Each row has a name. Each question is about the rows just above it.

<90>: [ 64 172 167 126]
<30>: [160 134 159 153]
<14>: [142 168  63 165]
<93>: [128 171 111 131]
<91>: [146 106 160 144]
[142 168  63 165] is in which row?	<14>
Where do [146 106 160 144] appear?	<91>
Which value is in both <30> and <91>?	[160]

<136>: [122 139 123 142 121 116 137 119 139 124 102 121 124 118 133 132 124 133
 126 120 125 125 140 129 121 138 144]
<127>: [ 98 144  89 153 147 160  49 108 177 102  85 156  85 125 134 164 143 181
 130 163 115 137 129 103 117  91 167]
<121>: [122 124 123 123 121 116 137  48 139 124 102  48 124 118 132  49 124 118
 126 120 125 125 140 129 121 138 124]
<41>: [124 126 126 125 127 127 121 124 136 128 130 127 130 129 129 124 124 124
 128 116 128 120 128 128 126 131 124]
Which row holds [122 124 123 123 121 116 137  48 139 124 102  48 124 118 132  49 124 118
 126 120 125 125 140 129 121 138 124]?	<121>
[124 126 126 125 127 127 121 124 136 128 130 127 130 129 129 124 124 124
 128 116 128 120 128 128 126 131 124] is in which row?	<41>
[122 139 123 142 121 116 137 119 139 124 102 121 124 118 133 132 124 133
 126 120 125 125 140 129 121 138 144] is in which row?	<136>

<158>: [105 100 105 138 111 120 106 128]
<156>: [100 122 150 112 120  95 139 128]
<133>: [144 157 140 138 140 137 140 136]
<63>: [139 120 137 128 139 121 106 127]
<7>: [105 100 103 138 111 139 106  98]
<23>: [ 78 122 126 132 119 100 127  95]
Which value is in both <7> and <133>?	[138]
Shared by <63> and <133>:	[137]
Which value is in both <23> and <158>?	[100]
Whose row is [144 157 140 138 140 137 140 136]?	<133>

<208>: [ 49 131 161 133 182]
<191>: [165 109 123 194  65]
<152>: [ 98 143 143 148 152]
<192>: [164 125 174 161 163]
<58>: [135 108 134  72  67]
<126>: [ 99 130 161 161 143]
<132>: [110 109  62 126 124]
<148>: [171 112  86 176 179]
<174>: [ 99 146 133 161 143]
<54>: [ 75 123 143 141 134]
<203>: [165  91 123 134 109]
The one value in <132> and <191>:	[109]
Shared by <132> and <203>:	[109]
The one value in <126> and <54>:	[143]
The row with [135 108 134  72  67] is	<58>
Which value is in both <58> and <203>?	[134]
The one value in <126> and <192>:	[161]

<97>: [163 157  96 119 137 130 125 117 139 131 138 117 154 144 107 122 137  72
 172 148 103 119 143  90 136 121 119 118 136 103 157 183 126 143 127 133
 104 186 151 110 127 105 185 160 160 104 186 131 137 167 130 164 119  97
 112 138 119 136 167 150]
<39>: [155 150 105 121 146 129 126 120 135 131 142 119 148 141 112 121 135  82
 164 145 110 120 142  98 134 124 120 120 135 108 151 171 125 141 126 133
 110 175 147 112 130 112 172 151 155 154 175 130 137 158 121 156 136 103
 116 134 122 135 157 146]
<143>: [157 152 103 120 147 129 126 119 135 131 142 118 150 142 111 120 135  79
 167 146 108 119 143  95 135 124 119 119 135 107 152 174 125 141 126 134
 108 179 148 111 130 111 176 153 157 110 178 131 137 160 120 158 120 102
 116 135 121 135 159 147]
<36>: [159 154 101 119 149 129 126 118 136 131 143 118 151 143 110 121 136  76
 169 147 106 119 143  93 135 123 119 118 136 106 154 177 126 142 126 134
 107 182 150 110 129 109 180 156 158 108 182 131 137 163 119 160 120 100
 114 136 121 136 162 148]
<44>: [136 153 102 120 148 129 126 118 136 131 143 118 151 142 110 120 136  78
 168 147 107 119 143  94 135 123 119 119 136 106 153 176 125 142 126 134
 108 180 149 111 129 110 178 154 157 110 180 131 137 162 120 159 120 101
 115 135 121 136 161 147]
<19>: [160 155 100 119 149 141 126 118 137 131 144 118 152 143 109 121 136  74
 170 148 105 119 143  92 135 122 119 118 136 105 155 179 126 142 126 134
 106 184 150 110 129 108 182 157 159 107 183 131 137 164 119 162 120  99
 114 136 120 136 163 149]
<111>: [154 150 106 121 145 129 126 120 135 131 141 119 147 140 113 121 135  84
 163 144 110 121 141  99 134 124 120 120 134 109 150 170 125 141 126 135
 109 177 148 131 130 111 174 152 156 111 176 131 137 159 121 123 121 103
 116 135 122 135 158 146]
<88>: [162 156  98 119 150 130 125 117 138 131 144 118 153 144 108 137 137  73
 172 148 104 119 143  91 135 122 119 118 136 104 156 181 126 143 126 133
 105 185 151 110 128 107 183 159 159 105 184 122 137 166 118 163 120  98
 113 137 120 136 165 150]
<16>: [154 150 106 121 145 129 126 120 135 131 141 119 147 140 113 121 135  84
 163 144 110 121 141  99 134 124 120 120 134 109 150 170 125 140 126 133
 111 173 146 113 129 112 171 150 154 112 173 130 136 157 121 155 121 104
 117 134 122 135 156 145]
Whose row is [155 150 105 121 146 129 126 120 135 131 142 119 148 141 112 121 135  82
 164 145 110 120 142  98 134 124 120 120 135 108 151 171 125 141 126 133
 110 175 147 112 130 112 172 151 155 154 175 130 137 158 121 156 136 103
 116 134 122 135 157 146]?	<39>
Whose row is [154 150 106 121 145 129 126 120 135 131 141 119 147 140 113 121 135  84
 163 144 110 121 141  99 134 124 120 120 134 109 150 170 125 140 126 133
 111 173 146 113 129 112 171 150 154 112 173 130 136 157 121 155 121 104
 117 134 122 135 156 145]?	<16>
The row with [160 155 100 119 149 141 126 118 137 131 144 118 152 143 109 121 136  74
 170 148 105 119 143  92 135 122 119 118 136 105 155 179 126 142 126 134
 106 184 150 110 129 108 182 157 159 107 183 131 137 164 119 162 120  99
 114 136 120 136 163 149] is	<19>
Whose row is [163 157  96 119 137 130 125 117 139 131 138 117 154 144 107 122 137  72
 172 148 103 119 143  90 136 121 119 118 136 103 157 183 126 143 127 133
 104 186 151 110 127 105 185 160 160 104 186 131 137 167 130 164 119  97
 112 138 119 136 167 150]?	<97>
Which row holds [157 152 103 120 147 129 126 119 135 131 142 118 150 142 111 120 135  79
 167 146 108 119 143  95 135 124 119 119 135 107 152 174 125 141 126 134
 108 179 148 111 130 111 176 153 157 110 178 131 137 160 120 158 120 102
 116 135 121 135 159 147]?	<143>
The row with [159 154 101 119 149 129 126 118 136 131 143 118 151 143 110 121 136  76
 169 147 106 119 143  93 135 123 119 118 136 106 154 177 126 142 126 134
 107 182 150 110 129 109 180 156 158 108 182 131 137 163 119 160 120 100
 114 136 121 136 162 148] is	<36>

<119>: [120 138 147 109  96 142 143 143 124 146]
<21>: [132 119 176 143 183 100 109  93  95 184]
<89>: [121 113 120 109 142  95 121 128 172 139]
[120 138 147 109  96 142 143 143 124 146] is in which row?	<119>
Whose row is [132 119 176 143 183 100 109  93  95 184]?	<21>
The row with [121 113 120 109 142  95 121 128 172 139] is	<89>

<73>: [143 131 152  80  81 153 114]
<28>: [154 127 127 121 131 106 166]
<138>: [154 127 127 121 110 131 165]
<32>: [166  81 146 133 165 141 141]
Shared by <32> and <73>:	[81]
Shared by <73> and <28>:	[131]
Which value is in both <32> and <138>?	[165]
Shared by <28> and <73>:	[131]
The one value in <138> and <73>:	[131]

<96>: [ 97  77  71  80 102 129 153 169 170 159 138  87  93  83  86 101 125 151
 172 182 180 166 144 119  98  84  80  84  94 108 121]
<17>: [ 97  80  71  73  83 101 122 142 160 170 171 164 149 131 111  95  85  82
  88 102 121 142 161 175 182 182 173 159 141 121 103]
<157>: [ 97  79  71  74  86 106 128 149 164 171 168 157 139 118 100  88  82  87
 100 119 141 160 184 105  63 100 156 158 122 108 132]
<151>: [ 97  74  75  99 133 161 171 159 159 100  83  88 112 145 172 182 173 146
 114  90  80  84  99 117 134 147 156 164 168 166 153]
<99>: [ 97  79  71  74  86 106 128 149 164 171 168 157 139 118 100  87  82  87
 100 119 141 160 150 126 103  87  80  81  90 103 117]
<10>: [ 97  79  71  74  86 106 128 149 164 171 168 157 139 118 100  87  82  87
 100 145 160 166 167 151 117  77  57  73 124 181 209]
<4>: [ 97  79  71 145  86 106 128 149 164 171 168 157 139 118 100  87  82  87
 100 119 141 160 175 182 181 170 154 134 115  97  85]
<75>: [ 96  78 145 167 106  87 149 182 131  81  97 134 158 168 140  76  65 148
 209 152  69  88 155 154 112 118 148 140 113 112 119]
Whose row is [ 96  78 145 167 106  87 149 182 131  81  97 134 158 168 140  76  65 148
 209 152  69  88 155 154 112 118 148 140 113 112 119]?	<75>
Whose row is [ 97  79  71  74  86 106 128 149 164 171 168 157 139 118 100  87  82  87
 100 145 160 166 167 151 117  77  57  73 124 181 209]?	<10>

<71>: [181  70 154  76 185  76 186 178 179 187  79  69 184 189  72  76 179 190
 182  79]
<6>: [106  70 185 137  88 184  65  84  90  75 190 168  68  64 188  76 114  77
  65  92]
<59>: [183  68 164  72 184  70 176 186 187 184  77  68 182 183  69  72 178 182
 181 130]
<109>: [ 73 179  66 186 178 160 111  73  71 123  82 189 182 134 148 182  74  71
 124  72]
<62>: [ 73 185  69 185  77 183  72  66  69  76  95 185 130  77 184 186  73  71
  69 155]
<178>: [182  74 189  68 183  76 161 185 186 149 174  78  77 135  69  75 185 186
 149  92]
<86>: [100 182 162 180  70 185  69  74  84  67 181 181  75  65 177 142  91  69
  70  95]
<37>: [ 73 184  77 187  73 178  73  74  75  79  73 183 156  86 182 178  74 177
  71  78]
Which row holds [183  68 164  72 184  70 176 186 187 184  77  68 182 183  69  72 178 182
 181 130]?	<59>
Whose row is [ 73 184  77 187  73 178  73  74  75  79  73 183 156  86 182 178  74 177
  71  78]?	<37>
[ 73 185  69 185  77 183  72  66  69  76  95 185 130  77 184 186  73  71
  69 155] is in which row?	<62>

<2>: [130 142 137 120 109 139 136 155 132 127 117]
<169>: [132 134 148 135 126 138 159 117 128 146 132]
<56>: [111 143 138 156 103 133 146 160 133 149 120]
<35>: [120 140 114 131 120  80 145 109 106 121 153]
<163>: [123 110 139 113 147 130 137  97 112 136 140]
<145>: [106 121 143 138 136 121 203 113 133 123 170]
<155>: [ 79 140 114 131 120 119 126 151 138 108 132]
<118>: [132 132 125 151 112 119 122 146 142 129 125]
<92>: [109 107 159 119 155 136 178  80 114 159 158]
<105>: [131 132 120 134 137 122 150 108 125 121 144]
The one value in <56> and <2>:	[120]
The one value in <92> and <163>:	[136]
The one value in <145> and <92>:	[136]
Which value is in both <145> and <155>?	[138]
Shared by <155> and <145>:	[138]

<5>: [127 126 127 197 129 129 129 128 127 128 127 129 127 128 128 128 128 127
 128 128 129 127 129 131 157 195]
<34>: [196 130 152 192 196 197 197 198 197 197 197 197 196 196 197 196 197 196
 198 197 197 197 198 197 197 196]
<113>: [129 130 152 192 196 190 197 198 197 197 197 197 196 196 197 196 128 196
 198 197 197 197 198 197 197 196]
<40>: [129 128 128 129 129 128 128 128 129 148 128 195 197 198 197 196 199 198
 197 197 197 197 197 196 195 197]
<164>: [129 128 129 127 128 128 129 128 129 128 128 127 128 126 127 127 128 130
 161 193 196 196 196 198 197 198]
<140>: [128 130 128 129 128 129 127 129 128 130 129 128 142 187 196 197 198 197
 196 197 199 197 198 197 196 197]
<103>: [129 127 129 129 129 127 128 129 130 128 128 128 129 143 187 197 197 198
 197 198 196 198 198 198 197 197]
<117>: [129 128 128 128 127 127 128 128 128 127 128 128 128 129 181 197 196 198
 197 197 128 196 197 197 197 199]
<160>: [130 159 194 197 197 197 197 197 197 128 196 198 197 196 196 196 197 197
 197 197 197 197 197 197 196 195]
<193>: [128 129 128 128 129 137 181 197 198 196 197 197 197 197 196 197 197 197
 199 198 197 197 197 197 198 196]
[128 129 128 128 129 137 181 197 198 196 197 197 197 197 196 197 197 197
 199 198 197 197 197 197 198 196] is in which row?	<193>
Whose row is [129 130 152 192 196 190 197 198 197 197 197 197 196 196 197 196 128 196
 198 197 197 197 198 197 197 196]?	<113>
Whose row is [129 128 128 129 129 128 128 128 129 148 128 195 197 198 197 196 199 198
 197 197 197 197 197 196 195 197]?	<40>
Whose row is [127 126 127 197 129 129 129 128 127 128 127 129 127 128 128 128 128 127
 128 128 129 127 129 131 157 195]?	<5>

<53>: [118 144 147 142 122 185 185  94 155 134 156 127 149  79 115 123 132]
<24>: [116 115 164  83 126 192 119 107  78 104 111 119 135 136 100 133 113]
<11>: [116 115  99  83 126 148 119 160  78 104 117 119 135 136 100 133 113]
<87>: [128  99 147 165 135 150 126 180 122 113 119  78 207 159 138 121 106]
<61>: [111 119 150  99 153  54 107 118 128  94 101  72 154  79  66 115 120]
<9>: [131 115 147 109 149  54 106 155 116 103 116  82 146  94 102 115 101]
The row with [131 115 147 109 149  54 106 155 116 103 116  82 146  94 102 115 101] is	<9>
Shared by <24> and <53>:	[115]
Where do [111 119 150  99 153  54 107 118 128  94 101  72 154  79  66 115 120] appear?	<61>

<76>: [130 120 135 115 126 162 169 123  79 129 155 126 112 122 193 140 107  91
 147 136 152 145 149 135 133 108]
<81>: [138 132 148 123 123 130 131 126 146 169 116 183 176 131 109 163 149  92
 124 119 141 112 133 145 123 121]
<144>: [177 149 191 123 113  95 142 120  94 121  95 168 151 161 106 192 155  93
 136 129 131 140 144 111 112  93]
<13>: [ 74  99  66 129 101 126  87 119 130 157 119 154 152  83  62  93 112  62
  92 106  69  84  94 188 118  89]
<128>: [108 116  90 143 127 111 115 131 135 158 152  95 107 111 132  90 105 145
 117 125 101 108 116 180 132 133]
<185>: [194 140 170 126 105 112  88 122 130 147 116  81  92 157  70 113  79  58
 155 124 185 162 168 169 130 102]
<114>: [126 128 141 119 120 103 143 121  93  95 101 171 155 124 134 151 156 126
 118 116 135 108 118  82 109 107]
<104>: [130 120 135 181 120 162 169 123  79 129 155 126 112 122 193 140 156 198
 134 113 138 180 119 127 123 146]
<46>: [179 135 177 168 132 146 134 120 153 145 143  90 105 144 132 152 110 121
 146 114 181 161 157 166 125 136]
Which row holds [194 140 170 126 105 112  88 122 130 147 116  81  92 157  70 113  79  58
 155 124 185 162 168 169 130 102]?	<185>
The row with [179 135 177 168 132 146 134 120 153 145 143  90 105 144 132 152 110 121
 146 114 181 161 157 166 125 136] is	<46>
Whose row is [177 149 191 123 113  95 142 120  94 121  95 168 151 161 106 192 155  93
 136 129 131 140 144 111 112  93]?	<144>
Whose row is [ 74  99  66 129 101 126  87 119 130 157 119 154 152  83  62  93 112  62
  92 106  69  84  94 188 118  89]?	<13>
[130 120 135 181 120 162 169 123  79 129 155 126 112 122 193 140 156 198
 134 113 138 180 119 127 123 146] is in which row?	<104>

<94>: [174 111 137 130]
<18>: [173 111 137 130]
<50>: [ 60  99 137 145]
<29>: [174 174 137 137]
Shared by <50> and <18>:	[137]
The one value in <18> and <29>:	[137]
Which value is in both <18> and <50>?	[137]

<22>: [ 90 155 156 165 194 165]
<49>: [193 166 164 165 194 169]
<116>: [110 131  90 156 194  58]
Shared by <116> and <49>:	[194]
The one value in <49> and <116>:	[194]
Whose row is [110 131  90 156 194  58]?	<116>

<187>: [189 134 129 128]
<42>: [128 130 174 180]
<12>: [128 148 128 129]
<183>: [196 152 129 127]
<72>: [129 173 128 172]
<173>: [173 162 190 133]
<101>: [182 173 131 127]
<146>: [197 148 128 128]
<115>: [127 130 173 128]
Which value is in both <146> and <72>?	[128]
Shared by <101> and <173>:	[173]
The one value in <115> and <183>:	[127]
The one value in <183> and <115>:	[127]
Which value is in both <183> and <72>?	[129]

<184>: [119 105 151 158 133 117 123 119 121 145  97 156 130 172  85 173  99 104
 108 148 127 124 132 150 134 196 131]
<85>: [152 108 178 175 136 105 113 118 132 139  57 198 131 155 123 179 102 119
 114 139 118 128 147 156 120 196 143]
<162>: [161 119 156 148 149 117 114 115 117 137 114 198 137 155 123  83 103 118
 106 145 151 113 115 148 136 178 112]
<170>: [153 114 152 146 145 116 113 125 113 137  78 166 141 178  79 176 102 119
 118 148 127 120 110 155 123 171 136]
<51>: [161 119 138 171 133 116 120 115 131 137 102 154 138 173  89 173 101 104
 105 142 133 114 121 150 128 191 143]
<210>: [159 104 146 175 145 118 131 119 115 141 110 161 141 166  80 177  99 114
 118 139 124 119 117 148 136 173 135]
<214>: [ 84 111 153 168 147 118 121 118 111 142  87 154 134 168  83 169 101 109
 104 142 130 125 130 151 130 193 140]
<195>: [156 118 178 146 131 105 131 125 111 137  57 158 134 159  81 155 103 110
 118 148 151 130 110 151 130 171 112]
<196>: [152 108 178 175 136 105 113 118 132 139  57 198 131 155 123 179 101 119
 157 139 118 128 147 150 120 196 143]
<142>: [158 110 149 153 131 120 123 121 122 141 112 157 141 171  81 165 102 110
 111 146 135 113 130 150 126 176 122]
<194>: [159 104 156 166 149 121 118 117 132 142 114 170 130 168  79 169  99 115
 115 144 126 127 123 153 120 176 142]
<150>: [158 110 152 161 138 117 120 117 123 149  97 155 132 147  85 161  99 114
 114 145 128 114 137 155 129 182 127]
Whose row is [119 105 151 158 133 117 123 119 121 145  97 156 130 172  85 173  99 104
 108 148 127 124 132 150 134 196 131]?	<184>
Which row holds [152 108 178 175 136 105 113 118 132 139  57 198 131 155 123 179 101 119
 157 139 118 128 147 150 120 196 143]?	<196>
Which row holds [156 118 178 146 131 105 131 125 111 137  57 158 134 159  81 155 103 110
 118 148 151 130 110 151 130 171 112]?	<195>
Whose row is [161 119 156 148 149 117 114 115 117 137 114 198 137 155 123  83 103 118
 106 145 151 113 115 148 136 178 112]?	<162>
Where do [161 119 138 171 133 116 120 115 131 137 102 154 138 173  89 173 101 104
 105 142 133 114 121 150 128 191 143] appear?	<51>
[159 104 146 175 145 118 131 119 115 141 110 161 141 166  80 177  99 114
 118 139 124 119 117 148 136 173 135] is in which row?	<210>

<179>: [128 128 128 131 129 128 150 128 130 138 174 187 190 150 131 130 147 128
 128 128 130 129 128]
<219>: [126 128 127 129 127 129 130 126 128 126 129 131 128 130 129 129 147 126
 127 129 131 143 128]
<15>: [181 185 161 132 130 128 128 128 129 128 129 129 129 128 130 128 147 128
 128 128 130 129 128]
<217>: [128 128 129 131 129 128 190 128 128 129 130 140 148 190 181 147 147 135
 129 128 130 129 128]
<204>: [125 127 128 129 130 137 130 166 186 179 138 134 128 130 129 129 147 126
 128 128 131 132 127]
<122>: [127 128 127 130 127 129 131 127 128 128 129 129 128 131 130 153 147 178
 186 167 132 134 128]
<80>: [185 184 160 133 131 128 128 129 128 130 129 129 130 128 131 129 147 129
 127 128 130 126 128]
<95>: [136 147 178 190 175 154 127 131 129 129 130 128 130 127 132 128 147 131
 128 128 130 125 128]
<38>: [184 181 153 130 129 129 130 127 128 127 129 130 128 130 130 129 147 126
 128 128 131 132 128]
<186>: [180 153 136 132 129 128 129 129 128 128 129 128 129 128 131 129 147 128
 129 129 130 127 128]
<67>: [128 129 129 131 129 128 131 129 128 129 129 128 129 131 132 167 147 184
 185 160 131 130 128]
<110>: [132 129 131 134 130 128 126 131 129 131 130 127 131 126 132 128 147 132
 127 141 171 180 182]
Whose row is [136 147 178 190 175 154 127 131 129 129 130 128 130 127 132 128 147 131
 128 128 130 125 128]?	<95>
Where do [181 185 161 132 130 128 128 128 129 128 129 129 129 128 130 128 147 128
 128 128 130 129 128] appear?	<15>

<198>: [128 147 126 135 131 122 128 134 149]
<206>: [136 160 135 127 128 126 148 132  69]
<27>: [133 114 133 132 142 132 128 127 110]
<45>: [150 135 141 133 156 123 126 116 115]
<78>: [136 160 126 148 111 109 154 138 132]
<130>: [122 152 125 127 124 130 134 109 139]
<154>: [120 130 119 124 128 133 116 120 162]
<167>: [122 152 125 141 115 130 144 133 138]
<202>: [127 133 127 129 135 131 130 127 134]
<181>: [ 93 142 107 132  80 122 127 158 175]
<8>: [120 130 119 124 128 133 134 128 118]
The one value in <198> and <27>:	[128]
Shared by <206> and <130>:	[127]
Whose row is [122 152 125 127 124 130 134 109 139]?	<130>
Shared by <181> and <78>:	[132]
The one value in <45> and <78>:	[126]
Shared by <181> and <202>:	[127]

<153>: [ 93 139  90 129 113 186]
<134>: [ 96 125 133 129 107 167]
<165>: [138 147 129 163 131 150]
<125>: [115 147 161 126 159 175]
<108>: [159 114 117 157 118  83]
<112>: [120 120 115 151 133 110]
<137>: [141 118 192 117 120 136]
<135>: [121 113 155 105 116 129]
<161>: [124 107 160 102 160 136]
<171>: [118 143 115 190 149 124]
<129>: [118 120 142 116 123 114]
<65>: [142 128 133  92 131  79]
The one value in <171> and <129>:	[118]
Which value is in both <165> and <153>?	[129]
Shared by <135> and <129>:	[116]

<83>: [166 142 109  79 136]
<149>: [128 192 122 145 176]
<48>: [140 128  81 114 173]
<69>: [132 129  81 113 173]
<199>: [151  84 104 105 140]
<20>: [107 157  90 132 169]
<98>: [167 144  94 119 166]
<70>: [111 105 159 106  85]
<52>: [125 144  89 147 175]
<180>: [167 160 145 175 151]
Shared by <149> and <180>:	[145]
The one value in <70> and <199>:	[105]
Which value is in both <52> and <180>?	[175]

<25>: [104 111 113 124]
<177>: [107  70 119 122]
<57>: [167 122 161 111]
<141>: [141 120 134  95]
<102>: [107 115  97 122]
<212>: [121 121 118 121]
<188>: [121 138 129 156]
<218>: [109 110 123 167]
<166>: [177  85 142 121]
<55>: [122 112 131 123]
<189>: [144  66 142 116]
<176>: [172 149 138 110]
Which value is in both <55> and <57>?	[122]
Where do [104 111 113 124] appear?	<25>
Shared by <25> and <57>:	[111]
Which value is in both <166> and <212>?	[121]

